Here is a tiny trained network, its code and every weight. The questions are about switching its units off for an input and a class, where a switched-off unit gives its printed mean instead of its output.

import numpy as np


def w(rows, s, z=0):
    codes = np.array(rows[::2]) - 128.0
    scale = np.full(codes.shape[1], s)
    scale[-1] = z or s
    return codes * scale


def norm(h):
    return h / np.sqrt((h * h).mean(-1, keepdims=True) + 1e-5)


def f(y):
    return np.maximum(y, 0)


def log_softmax(a):
    a = a - a.max(-1, keepdims=True)
    return a - np.log(np.exp(a).sum(-1, keepdims=True))


def net(x, mask):
    res = np.array(x, float).reshape(1, 7) / 4 @ E
    u = 0
    for l in range(2):
        y = f(norm(res) @ A[l][:, :-1].T + A[l][:, -1])
        res = res + np.where(mask[u : u + 3], y, B[l][:, -1]) @ B[l][:, :-1]
        u += 3
    return log_softmax(norm(res)[-1] @ U[:, :-1].T + U[:, -1])


A, B = {}, {}
E = w([
[157,163,96,93,166,191,66,144,83,128,146,154],'x0',
[87,183,51,79,47,204,106,86,100,116,71,61],'x1',
[207,232,65,154,73,200,207,219,154,149,1,218],'x2',
[89,37,225,103,145,157,181,175,70,127,129,123],'x3',
[118,95,163,87,158,202,116,73,179,137,145,170],'x4',
[173,128,183,132,154,127,178,122,126,171,136,71],'x5',
[133,57,240,219,127,161,86,177,76,174,103,138],'x6',
],0.0062)
A[0] = w([
[157,84,129,107,206,149,218,212,178,180,139,59,78],'L0N0',
[185,97,147,112,115,194,255,158,150,181,110,198,253],'L0N1',
[62,128,84,117,86,76,250,101,234,89,65,115,189],'L0N2',
],0.0056,0.0044)
B[0] = w([
[104,130,182,61,137,100,94,67,146,85,110,115,163],'L0N0',
[208,118,43,157,154,197,143,124,105,9,160,110,255],'L0N1',
[185,145,100,85,112,195,131,202,146,109,75,121,225],'L0N2',
],0.014,0.0064)
A[1] = w([
[89,75,219,145,174,77,130,169,169,206,92,159,3],'L1N0',
[147,253,129,98,120,19,147,126,149,161,82,77,168],'L1N1',
[215,95,192,182,149,132,141,143,203,71,81,87,215],'L1N2',
],0.0064,0.002)
B[1] = w([
[113,138,181,225,77,72,125,199,137,119,64,254,156],'L1N0',
[190,217,133,179,132,151,226,221,121,107,162,179,162],'L1N1',
[49,232,99,207,134,165,32,116,36,98,80,93,253],'L1N2',
],0.012,0.0066)
U = w([
[173,192,15,155,71,233,193,169,127,96,76,131,213],'0',
[31,85,142,56,135,110,66,34,112,88,196,1,137],'1',
[41,75,231,174,118,78,108,109,110,189,133,181,64],'2',
[170,200,33,52,120,109,172,48,241,166,184,137,43],'3',
[201,42,119,90,90,67,239,78,170,194,162,153,3],'4',
],0.0084,0.0039)

Each question gives the input, the list of numbers given to net, and the class t.
The units are the neurons (one row each of A and B). Each row of codes is followed by its name. A weight is (code - 128) times the scale printed after its matrix; where a second scale follows, it is the last column's (A, B and U).
mask holds one flag per neuron, layer by layer. A switched-off neuron (its flag False) gives its mean, the last column of its row in B, instead of its output. The means were averaged over made-up inputs and are rounded, as every weight is.
A unit's drop is (log p(t) with every unit on - log p(t) with that unit switched off) / (log p(t) with every unit on - log p(t) with every unit switched off).
The circuit of an input: a set's keep is (log p(t) with only the set's units on - log p(t) with every unit switched off) / (log p(t) with every unit on - log p(t) with every unit switched off). Starting from all 6 units, units are removed one at a time, each time the one whose removal leaves the highest keep (on an exact tie, the one counted first), for as long as the keep stays at least 0.8.
circuit, biggest first: the units of the circuit, biggest drop first
top k neurons: the k neurons with the biggest drops, biggest first
top k neurons in layer l: the k neurons of layer l with the biggest drops, biggest first
drop when u is switched off: that unit's drop, to one decimal
input [0,-1,-1,5,-1,-8,5], class 2: top neuron : [L0N2]
input [-5,0,-7,-5,-5,6,8], class 2: top 2 neurons : [L0N1, L1N0]
input [2,-4,-8,7,-1,3,6], class 2: top 2 neurons : [L1N0, L0N1]
input [-5,3,-8,-6,5,1,8], class 2: circuit, biggest first : [L0N1, L1N0]
input [3,2,-1,3,-1,-7,5], class 2: top 2 neurons : [L0N1, L0N2]
input [7,-7,-4,-1,-3,-2,-1], class 2: circuit, biggest first : [L0N1, L0N2]
input [-4,-4,-8,-2,0,7,3], class 2: circuit, biggest first : [L0N1, L1N0]
input [2,0,-7,-5,-2,-2,-7], class 3: top 3 neurons : [L1N2, L0N1, L1N1]
input [4,-2,-1,5,7,1,-4], class 1: circuit, biggest first : [L0N2, L0N0]
input [-3,-8,1,3,7,8,5], class 1: top 2 neurons : [L0N1, L0N0]
input [3,-5,-3,-7,-2,-5,0], class 3: top 3 neurons : [L1N2, L0N1, L0N2]
input [2,-3,-1,1,4,8,-5], class 1: top 2 neurons in layer 0 : [L0N0, L0N2]
input [1,0,-5,-5,-2,5,6], class 2: drop when L1N0 is switched off : 0.2
input [-7,2,-6,1,6,-2,2], class 2: drop when L0N2 is switched off : 0.0
input [6,-8,-2,0,2,5,5], class 1: top neuron in layer 0 : [L0N1]
input [7,-7,-8,-5,-1,1,3], class 2: drop when L0N2 is switched off : 0.1
input [-8,0,-6,-3,-6,4,4], class 2: drop when L1N0 is switched off : 0.2
